Table B holds the same points as the rows below and some others, measured another way and shuffled. Each row below is followed by which row of B it is.
B:
1: [-430  171 -289 -143   54   85  192  -73  134   45  -52 -108   49 -231
 -162  -12 -109  327 -132  185  -26 -210   78  113]
2: [-260 -215 -277  199    5 -535  355  381 -120 -398   28  433  101  174
  244  -43 -197 -334 -150  208  232  641 -247 -227]
3: [ 204  422 -365  202 -146  111   72  354 -208 -383 -171   58  -64  335
   12 -174  273   38  257  144  143   -3 -125  232]
4: [-327 -226 -273  -88  257 -661  287  226  -89 -109   36  269  -58    1
   39  -18   60 -230 -201  102  -66  534 -157 -146]
5: [ 218 -375   13  116  215 -408  171  275   63   91  -86  395 -437  290
   51  193  189 -163   24    9  -34  413  -64 -207]
6: [-343  348 -245  133  -20  460  134   57   85 -150 -268 -185 -141 -142
  121  -50 -169  367  102  107  -65 -146  261  256]
7: [-248  130 -215  324 -257 -244  420  216  -56 -684 -155  195  105  271
  316  -50 -195 -119  -71  188  333  291 -128  -23]
8: [-241  184 -224  254 -133  476  225   31  406  -89 -268  -56  -38  -27
   80   38 -218  152  -49  197  -18 -128  104   52]
9: [  89  -28 -217   64  -37 -230  180  306  -88 -265 -163  208  -97  288
   90 -102  219 -285 -132  123   44  315 -229  -79]
10: [ 187 -230  -24   33  312  -43  -30  328 -171  335  -77  285 -671   47
  -29  137  141  217  314  -15 -103  204  149  -12]
11: [-202 -137 -219  169  -56 -148  219  382  -51 -420  -83  343   65  183
  261  -44 -282 -208 -106  240  253  528 -188 -171]
12: [-379  138 -277  -18  -79  -92  315    9   31 -156  -99    4  -40 -106
  -46  -48  -48  153 -110  192   58  -63  -27   62]
13: [-214  -94 -134   15   44 -310  306   48  155 -153 -110  141 -115   84
   22   89   10  -31 -161  114   17  177  -67  -81]
14: [-174  172 -309  -85  198  270  -11   93   64  251   -4  -38  -14 -178
 -193   -3  -67  379   73  146  -66 -189  140  143]
15: [ 148 -210  -80   41  210  170  -80  380 -141  262  -62  291 -413   39
   18   62  -50  158  190   90   20  206   84  -64]
16: [-213  194 -228   23   54    9  174   13   69  -88  -34  -27  110   -5
  -28   31 -108  279  -49  113   82 -133   98  108]
17: [ 202 -290  -13    0  171 -554  196  262 -177   23  -97  334 -500  261
   26   82  363 -158    1  -27  -48  349 -102 -127]
18: [-281  336 -315  252  -72  431  206  120   63  -36 -292 -114 -371 -168
   67  -77  -22  297  244  113 -154 -134  211  257]
19: [ 197   51 -107   73  190  137    7  110  130  239  -76   68 -216  119
 -118  141  136  274  133   21  -58 -156  144   79]
20: [-132  424 -253  -76  -27  521   40 -137  212  116 -145 -305  150 -113
 -179  -34  -10  474 -107  121  -35 -589  203  259]
21: [ -94 -196   -4  177 -104  320   75  379   83 -382 -287  294 -231  202
  354   60 -405  -58   -9  230  238  480  -45 -159]
22: [  94 -258  -63  126  149 -425  217  301 -158   45  -66  377 -559  170
   27  114  194  -25  189   31    8  338  -43  -94]
23: [  -6  268 -262  -59   73  167   74  -34  225   86  -80 -132  146   51
 -195   13  140  225 -117  104  -57 -322   53  134]
24: [ -20  142 -186 -254  154  -68   62  -49   43  124  -62 -119   15   12
 -218  -12  256  195 -210   47 -101 -241   33  107]
25: [-108   21  -65 -158  236  144   58  -94   55  482  -80  -79 -430 -240
 -232  135   99  529   68   -1 -182 -370  297  136]
26: [-292  615 -386  170 -125  252  253 -170  135 -139   -1 -286  463  -73
  -86  -48 -150  510  -56  123  156 -622  221  327]
27: [  46  168  -95   -6  202  380   -3  -80  271  374 -152 -161 -211  -58
 -159  147  100  449   41  -15 -208 -412  309  173]
28: [-209  185 -231   52  -18   54  195   74   93 -173 -141    2 -100   25
  -24   13  -16  203   46  152   37  -38   27  115]
29: [-140 -112 -142 -471  586 -178 -128   85 -171  538   41   -6 -460 -280
 -317   72  264  411   95  -33 -337   15  213  122]
30: [  28 -169  125   29  120  151   26   62  121   17  -52  125   78  148
  189  207 -361  255 -220   41  222   -9  209 -114]
31: [ 289 -261 -114  -79  276  -71  -86  341   58  221  -34  309 -219  228
 -111   91  174  -93   -5   99  -42  287 -119 -154]
32: [ 286 -268  -12  -50  165 -269   32  305 -141   87  -44  342 -365  272
  -43  104  206  -27   32   55   80  249 -100 -132]
33: [-285   26 -264   95  -18 -296  328  111   70 -289  -34  123  207   93
  106  -25 -116  -98 -245  158  124  200  -99  -67]
34: [-114  297 -229   24  -97  137  188  -36  204 -235 -184 -141  195  128
   -7  -35   39  115 -215  129   44 -212    5  116]
35: [  38 -417  -54  -41  186 -445  156  370 -254   41  -79  393 -420  127
  136   -7  135 -260 -125   45  -15  544 -131 -235]
36: [ -77  347 -392   10   21  133  109  101   28  -42 -121 -118   87   20
 -106 -145  202   98  -55  118  -92 -166  -10  192]
37: [-117  -90 -153  -63  185  510  -23  106  225  507 -158   38 -432 -266
 -174   85  -84  339   90  149 -205 -132  184   15]
38: [ 158 -179  -89 -180  310 -135  -41  232  -73  266  -73  166 -368   80
 -121   51  269   50   -3   15 -151  155   11  -36]
39: [ -71 -243  -26   66  165  202   -4  427 -180   57 -266  270 -793  -42
  181   49  -79  132  311   85  -86  444  123  -17]
40: [ 308 -186 -111  252  115 -421  206  361  -17  -58 -123  389 -468  397
   40  106  360 -223  194   20  -35  395 -143 -101]
41: [ 263 -265   59 -173  359 -380  -75  361 -341   12  -91  279 -534  267
   54   86  297   25  120  -74  -46  418   19  -33]
42: [-336   57 -248   57   22  -60  267   70  246 -174 -134   74 -102   -9
  -30   69  -85   94   -7  199  -13  120  -31   19]
43: [-144  461 -251  109  -33  260  195 -165  283  -94 -140 -274  238   35
  -56   27    8  359 -107   60  -14 -476  199  249]
44: [  -1  299 -328  111   86 -250  203  136 -261   -5    2    4 -101   56
  -77  -89  287  210  149   -3  -20 -153   84  225]
45: [-307   59 -288    6  105  -30  217    6  217   72  -11   28  122 -108
  -98   42 -115  153 -147  167  -22  -54   30    4]
46: [-220  107 -239  162    4  -48  255  137  -25 -116 -103   75  -96   -5
   89  -23  -64  118   12  104   37   55   69   65]
47: [-385  233 -328  107  -77 -332  406  -30    4 -270   36   33  199  -13
  -36  -15  -86  187  -89  163  184 -108  -20   92]
48: [-231  -47 -177 -156  237  155  -18  130  107  137  -15   90 -111 -127
 -123   99 -194  322   43  182    8   58   91   16]
49: [-171  515 -432  130    0  306  182  -94  128  154  -60 -289  270 -141
 -129 -118   74  338  -94   64 -112 -548  210  284]
50: [ 223 -295 -103   35  262 -273    5  416 -117   75    6  403 -219  255
   40   74   94 -133   35   72   51  444 -105 -173]
51: [-246  -52 -249  254  -26 -194  347  166  247 -245  -70  238   65  122
  113   78 -177 -116  -83  200  107  285 -106 -115]
52: [-128 -378  -50  150  238 -460  312  126  158  172   25  356 -242   48
   51  228  -82  -36  -82   42  -15  314   35 -226]
53: [-302  223 -353 -296  388  318 -150   86  -28  327   31 -167   43 -325
 -225  -55  -77  490   43  110 -182 -171  237  231]
54: [-222  381 -393 -144  166  203   41  -27   38  158  -35 -252  179 -180
 -198 -117  101  335 -101   78 -159 -343  150  254]
55: [-394 -148 -168   -3  -43 -160  328  130   27 -121 -152  191 -314 -109
   45    8 -114   11  -85  208   33  245  -75  -93]
56: [   1 -197  -90 -100  234 -610  253   58   89   32  -33  203 -266  175
 -125  151  325  -65 -105   16 -101  201  -95  -94]
57: [  41 -109  -46 -137  236  100  -34   97   67  291  -42  112 -287  -13
 -160  161   10  338   60   79  -18  -78  132    5]
58: [ -66  263 -347 -149  222  490 -102   57  116  439  -80 -173  -90 -231
 -287  -61  119  400   56  110 -244 -362  186  217]
59: [  -3 -404  -28  -16   77  -83   54  481 -245 -122 -172  411 -432  126
  255  -37 -110 -215  -61  145  100  633 -131 -235]
60: [  59 -260 -171   79  253  -56   18  432 -147  272  -16  392 -522   -2
  -41   64   27   79  294  119  -35  351    2  -87]
61: [  54 -203 -174   39  161 -240  128  291   87   -7  -71  292 -173  196
   -4   65  109 -177  -49  122  -28  372 -150 -149]
62: [-231  489 -392   44  190  189  140 -130  151  187  -69 -339  174 -174
 -138  -62  143  381  -55  -21 -259 -452  298  327]
63: [-103  196 -184  219 -168  136  279   52   11  -67 -142   35 -200   19
    4   11  -23  274   96  127  124 -247   93  115]
64: [ 250    6 -115 -179  350  115 -164  190 -139  356  -57  -12 -149   61
  -83  -21  246  167  -74  -66 -179  -64  158   77]
65: [ 251 -361   62   96  -43  -28  143  355  -56   71 -331  376 -894  214
   64   69  275 -153  141   92  -58  343 -129 -169]
66: [ 142 -193  -91 -117  185 -479  115  264 -138  -91  -69  256 -237  276
   -9   22  305 -176 -106   35   -8  353 -167 -105]
67: [ 366 -429   11 -208  442 -431 -134  400 -426  393  143  419 -345  167
  -68   77  213   30    9  -50   35  325   -4 -174]
68: [  51  112 -143   34  205  -45   75   66  -20  147   -5    8  -32   70
  -47   75   81  274   11  -20  -14 -154  182  105]
69: [ 127 -345  -99   41  228 -201   39  439 -137  132  -60  436 -535  130
   12   89   89  -64  198  105  -10  476  -82 -158]
70: [-414  316 -332   58 -100  201  290  -61  353 -216 -238 -152  -17  -86
  -82   -7  -34  187  -42  220  -81 -150   16  160]
71: [-271   50 -209 -198  166  352   46  -20  219  320 -215 -138 -309 -281
 -173    3   49  270  -87  123 -293 -158  152   91]
72: [-135  316 -243  -23   68  250   91  -54  223   15 -138 -177   43  -22
 -132   32   47  336  -25   98  -75 -302  140  198]

[ -49  192  -79   81  -54  -29 -315  192   11 -300   12  380 -255 -126
 -126  -62 -242   84  219 -153  196   61   39  303  -42   16   -2  237] : 65
[-267  275   93   15  -54   94  -13  -17  112 -158   22  416  -16  -29
 -178  121  -30  -38 -136  166  -17 -136  -17  318    1  -90   -2  152] : 21
[   2   38  -34  -27   39   16 -185   70  -27 -138  -88  180 -133 -142
  -69   91    7   11  -69 -144   42 -127  -23  152 -173   77  -60   20] : 8
[  12   49  -18   -1   37  -11  -91   16   -6  -68  -10   97  -98 -111
  -52   91    8  -46  -12   -3  104   34  -24  159  -36  -27  -28  116] : 32
[  81   35 -268   11  131 -294   25   40 -161   83   80   53   41 -116
  172  -11 -111   71    8  -40  192  -54  190   16  179 -184  -28 -137] : 1
[  56 -111   17 -141   79  -59   90   15   37  -92   32  144  -98  -75
  -45 -117 -208  -32   -9  -87  219  145  -18   57   21   29  -30  114] : 9
[ 154   44 -316  -85   44 -131  -95  102 -331   97  -30  -28 -147 -141
  107    5 -230  170 -130  -36   65 -286  229  -55    6 -185 -147 -333] : 47
[ 193 -214   96 -288  -29  195  -71  125  -30  -56 -230   43 -247  -74
 -140  -29 -282   53 -144 -231  -82 -169  -42   30 -363  175 -196 -131] : 40
[ -28  146  -83  -94  -45  127  -60   20 -133  -13  -33   35 -146  -80
  -70  102 -132   68 -191  110  -25 -214   80   66  -45 -120 -115  -68] : 10
[ 151 -127   34 -147   57    4   57   32   65   31 -112  -69  -27  -64
  -10   27 -106  -21  -49 -157   -2   -9   -3   39 -133   69  -84  -13] : 61
[ 101  -45  142  -76   64   58   92  -63  181  -44  -44 -196  -14  -71
  -47   78   90 -168  -19  -71   66  185  -97   49  -63   82   -9  243] : 31
[  84   46   88 -104   -6  113   59  -28   46   12  -62 -174  -66  -46
  -58  104  -12  -89 -108   49  -35   -3   -7   41  -70  -26  -82   73] : 50
[  -8   77  -11   69   87 -111  -14  -38   47  -70   83   51  -16  -91
    3   73   84 -109   66   42  196  185  -13  140  112  -73   32  223] : 20
[ 126  -99   69  -58   92  -45   79  -19  131    0  -41 -125   23  -70
   21   52   28 -109   42 -118   92  177  -40   52  -20   53  -21  154] : 23
[ 105   77  -68  -75   26  -17  104  -47  -75   85   48 -230  -71  -67
   16   37  -75  -63  -77  134   99   56   79  -25  113 -171  -64   32] : 14
[  72  -46  -77   11  162 -271  144  -20  109   47   62    7  148  -79
  131    4  -14  -63  107 -108  205  172   61   77  159  -58   48  108] : 24
[  86  159  -28 -124   20 -121  458 -115   56  248  120 -361  153   28
   76  -40 -187 -125  -95  268   73   95  180  -85  318 -333  -18    5] : 53
[   9  -29  231 -351 -106  327  283  -64   43 -158   95  -37 -329   47
 -244 -255 -481  -71 -178  212  169  217  -45  -80   60  -20 -120  255] : 3
[-21 148 -72  52  57 -56 -51 -12   3  -6   0   9  30 -95  33 171  97 -40
 -42  22  37 -56  49 137  30 -90 -12  63] : 57
[ -50  189  -81  -87  -10   50   62  -13  -63  -20   34   13  -81  -73
  -45   36 -144   23 -167  115   44 -129   97   53   60 -146  -59    4] : 11
[ 149    8 -147 -225  -19   65   54   32 -268   52   22 -144 -256  -80
  -17  -98 -344   86 -191  104  109 -123  144 -124   36 -163 -161 -164] : 44
[  -5  145   99   10   51  -54  207 -107  186   18   72 -165   86  -39
  -27   82  104 -216   -8  130  107  210  -18  100  145 -115   50  264] : 64
[ 247 -114 -221 -182  106 -293  213   95 -129  263  -63  -97  109  -55
  188  -93 -337  108  -72 -161   18 -211  254  -95   51 -161 -121 -402] : 4
[ -56  276  -64    6  -29  101  -93  -46 -117  -91   55  -31 -209 -138
 -121  118   33  -77 -148  226  108  -46    9  115   36 -167  -34  130] : 15
[  58   10   88  -79    4  152  -64  -11   41  -39 -118  -86  -94  -81
  -76  166   73  -67 -119  -41  -64  -60  -61   82 -185   61  -91   75] : 19
[ -84  151  -10 -147  -48   13  145   32  -40   12   23  230  -37   12
  -71  -47 -315   49 -173  139  -12 -197  140  102   63 -175  -94 -115] : 6
[  21   30 -396    8  140 -333 -167  135 -325  -29   70  401 -111 -197
  124  -71 -234  200  -33 -114  252 -234  213   89   87 -169  -56 -282] : 55
[ 223  -82  -21 -194   28  -28  185   21    1  195 -108 -264   23  -33
   36   23 -181  -17 -100  -46  -49  -76   93  -52  -48  -77 -115 -145] : 62
[  50  141  -36  -38   11   38    1  -10  -43   45  -56 -145  -30  -84
   -4  151   44  -43 -150   43  -51 -156   63   43  -46  -91  -82  -49] : 68
[ -69  168 -139 -139  -35   45  -33   80 -168  -68  -16  251 -165  -95
  -78  -29 -286  130 -236   41   10 -338  138   83  -42 -119 -116 -179] : 7
[  81   -7 -286  -18  103 -259  -91   95 -261    7   79  211  -89 -131
  126  -74 -239  143   15  -67  227  -96  199   32  121 -159  -72 -187] : 12
[ 156   26 -134 -114   75 -335  382   11   -2  305   58 -129  237   15
  180  -83 -290  -14   -4   59   53  -27  259  -29  259 -306  -45 -230] : 29
[ 170   43 -316   10   85 -113 -327  153 -260   96 -237  -41  -62 -238
  111  263  109  152 -165 -267 -140 -508  141   73 -297   -4 -145 -403] : 52
[  59  -65 -135   21  155 -310   46   44    2   15   60  190   91  -85
  137  -33  -98   17  114 -145  215   96  100  100  130  -65   11   -3] : 71
[ 145  -53  -31 -111   79 -125  257  -59   23  139   66 -215   55  -16
   89  -40 -148  -74   -3   63  142  172   96  -63  186 -152  -40   39] : 54
